Here is a tiny trained network, its code and every weight. The questions are about switching its units off for an input and a class, where a switched-off unit gives its printed mean instead of its output.

import numpy as np


def w(rows, s, z=0):
    codes = np.array(rows[::2]) - 128.0
    scale = np.full(codes.shape[1], s)
    scale[-1] = z or s
    return codes * scale


def norm(h):
    return h / np.sqrt((h * h).mean(-1, keepdims=True) + 1e-5)


def f(y):
    return y / 2 * (1 + np.tanh(0.7978845608 * (y + 0.044715 * y**3)))


def log_softmax(a):
    a = a - a.max(-1, keepdims=True)
    return a - np.log(np.exp(a).sum(-1, keepdims=True))


def net(x, mask):
    res = np.array(x, float).reshape(1, 6) / 4 @ E
    u = 0
    for l in range(4):
        y = f(norm(res) @ A[l][:, :-1].T + A[l][:, -1])
        res = res + np.where(mask[u : u + 6], y, B[l][:, -1]) @ B[l][:, :-1]
        u += 6
    return log_softmax(norm(res)[-1] @ U[:, :-1].T + U[:, -1])


A, B = {}, {}
E = w([
[75,116,228],'x0',
[143,169,109],'x1',
[237,186,160],'x2',
[192,1,136],'x3',
[244,53,193],'x4',
[46,124,42],'x5',
],0.0046)
A[0] = w([
[135,231,106,253],'0.n1',
[92,165,148,71],'0.n2',
[74,103,102,183],'0.n3',
[182,89,89,93],'0.n4',
[178,97,122,107],'0.n5',
[151,184,250,152],'0.n6',
],0.012,0.0029)
B[0] = w([
[119,113,100,254],'0.n1',
[111,1,147,144],'0.n2',
[16,75,113,178],'0.n3',
[75,138,109,167],'0.n4',
[97,171,93,162],'0.n5',
[73,130,119,231],'0.n6',
],0.0086,0.0056)
A[1] = w([
[179,157,138,19],'1.n1',
[203,158,218,62],'1.n2',
[142,19,149,247],'1.n3',
[221,210,1,253],'1.n4',
[103,40,140,196],'1.n5',
[243,89,38,253],'1.n6',
],0.0088,0.0029)
B[1] = w([
[93,126,95,117],'1.n1',
[119,127,100,141],'1.n2',
[170,182,94,189],'1.n3',
[70,116,250,254],'1.n4',
[133,207,128,191],'1.n5',
[60,195,205,204],'1.n6',
],0.013,0.0061)
A[2] = w([
[146,142,133,6],'2.n1',
[188,122,196,74],'2.n2',
[150,155,132,8],'2.n3',
[150,143,141,19],'2.n4',
[102,165,139,161],'2.n5',
[172,247,121,80],'2.n6',
],0.016,0.0019)
B[2] = w([
[108,23,255,112],'2.n1',
[118,130,13,173],'2.n2',
[165,109,161,121],'2.n3',
[116,17,156,119],'2.n4',
[100,191,128,253],'2.n5',
[109,159,166,233],'2.n6',
],0.0062,0.0053)
A[3] = w([
[156,125,185,154],'3.n1',
[57,84,194,42],'3.n2',
[39,215,94,254],'3.n3',
[138,99,21,33],'3.n4',
[91,255,233,133],'3.n5',
[41,186,159,179],'3.n6',
],0.0075,0.0052)
B[3] = w([
[2,17,87,136],'3.n1',
[111,146,127,133],'3.n2',
[196,116,70,255],'3.n3',
[104,193,164,123],'3.n4',
[144,50,122,224],'3.n5',
[113,108,69,218],'3.n6',
],0.0072,0.013)
U = w([
[229,129,131,4],'0',
[104,160,201,193],'1',
[105,151,3,162],'2',
],0.016,0.0037)

Each question gives the input, the list of numbers given to net, and the class t.
The units are the neurons (one row each of A and B). Each row of codes is followed by its name. A weight is (code - 128) times the scale printed after its matrix; where a second scale follows, it is the last column's (A, B and U).
mask holds one flag per neuron, layer by layer. A switched-off neuron (its flag False) gives its mean, the last column of its row in B, instead of its output. The means were averaged over made-up inputs and are rounded, as every weight is.
A unit's drop is (log p(t) with every unit on - log p(t) with that unit switched off) / (log p(t) with every unit on - log p(t) with every unit switched off).
The circuit of an input: a set's keep is (log p(t) with only the set's units on - log p(t) with every unit switched off) / (log p(t) with every unit on - log p(t) with every unit switched off). Starting from the 12 units with the biggest drops (on a tie, the unit counted first), units are removed one at a time, each time the one whose removal leaves the highest keep (on an exact tie, the one counted first), for as long as the keep stays at least 0.8.
circuit, biggest first: the units of the circuit, biggest drop first
most important unit: the unit with the biggest drop
k most important neurons: the k neurons with the biggest drops, biggest first
top k neurons in layer l: the k neurons of layer l with the biggest drops, biggest first
drop when u is switched off: that unit's drop, to one decimal
input [7,-2,6,1,5,-4], class 0: most important unit => 3.n6
input [5,-4,-7,6,6,3], class 0: 3 most important neurons => (1.n3 1.n4 0.n6)
input [-2,5,-1,-3,3,4], class 1: circuit, biggest first => (0.n6 1.n4)
input [-1,-3,5,-5,-4,-6], class 2: top 2 neurons in layer 0 => (0.n6 0.n2)
input [-8,3,-1,-7,-7,-7], class 1: 2 most important neurons => (1.n4 0.n6)
input [7,-8,7,-4,5,6], class 2: 2 most important neurons => (1.n4 0.n6)
input [6,-8,3,-7,-6,-6], class 2: 2 most important neurons => (1.n4 1.n6)
input [-1,-5,4,7,2,2], class 1: 2 most important neurons => (1.n6 0.n3)
input [7,-5,-3,4,8,8], class 0: 2 most important neurons => (1.n4 1.n3)
input [1,-6,-6,0,5,-4], class 0: 2 most important neurons => (1.n3 1.n6)
input [6,-7,-1,-8,-5,-4], class 2: 2 most important neurons => (1.n4 1.n6)
input [0,8,8,-4,-6,-2], class 1: 2 most important neurons => (1.n4 0.n3)
input [-4,-6,2,-5,1,3], class 1: 2 most important neurons => (0.n6 1.n4)
input [7,1,7,-6,-1,-3], class 2: circuit, biggest first => (1.n4)
input [3,2,3,1,2,-1], class 0: top 2 neurons in layer 0 => (0.n3 0.n2)
input [-4,5,7,-8,-7,-1], class 1: 2 most important neurons => (1.n4 0.n3)
input [7,5,-3,-7,-2,0], class 2: drop when 1.n4 is switched off => 0.4
input [-8,2,-3,-3,4,-4], class 1: drop when 1.n6 is switched off => 0.0
input [6,-6,-8,-1,8,4], class 2: drop when 0.n3 is switched off => 0.4
input [6,-5,0,5,3,-2], class 0: drop when 1.n6 is switched off => 0.1
input [4,-4,-8,7,-5,-7], class 2: most important unit => 0.n3
input [2,-7,-5,2,3,-3], class 0: top 2 neurons in layer 1 => (1.n3 1.n6)
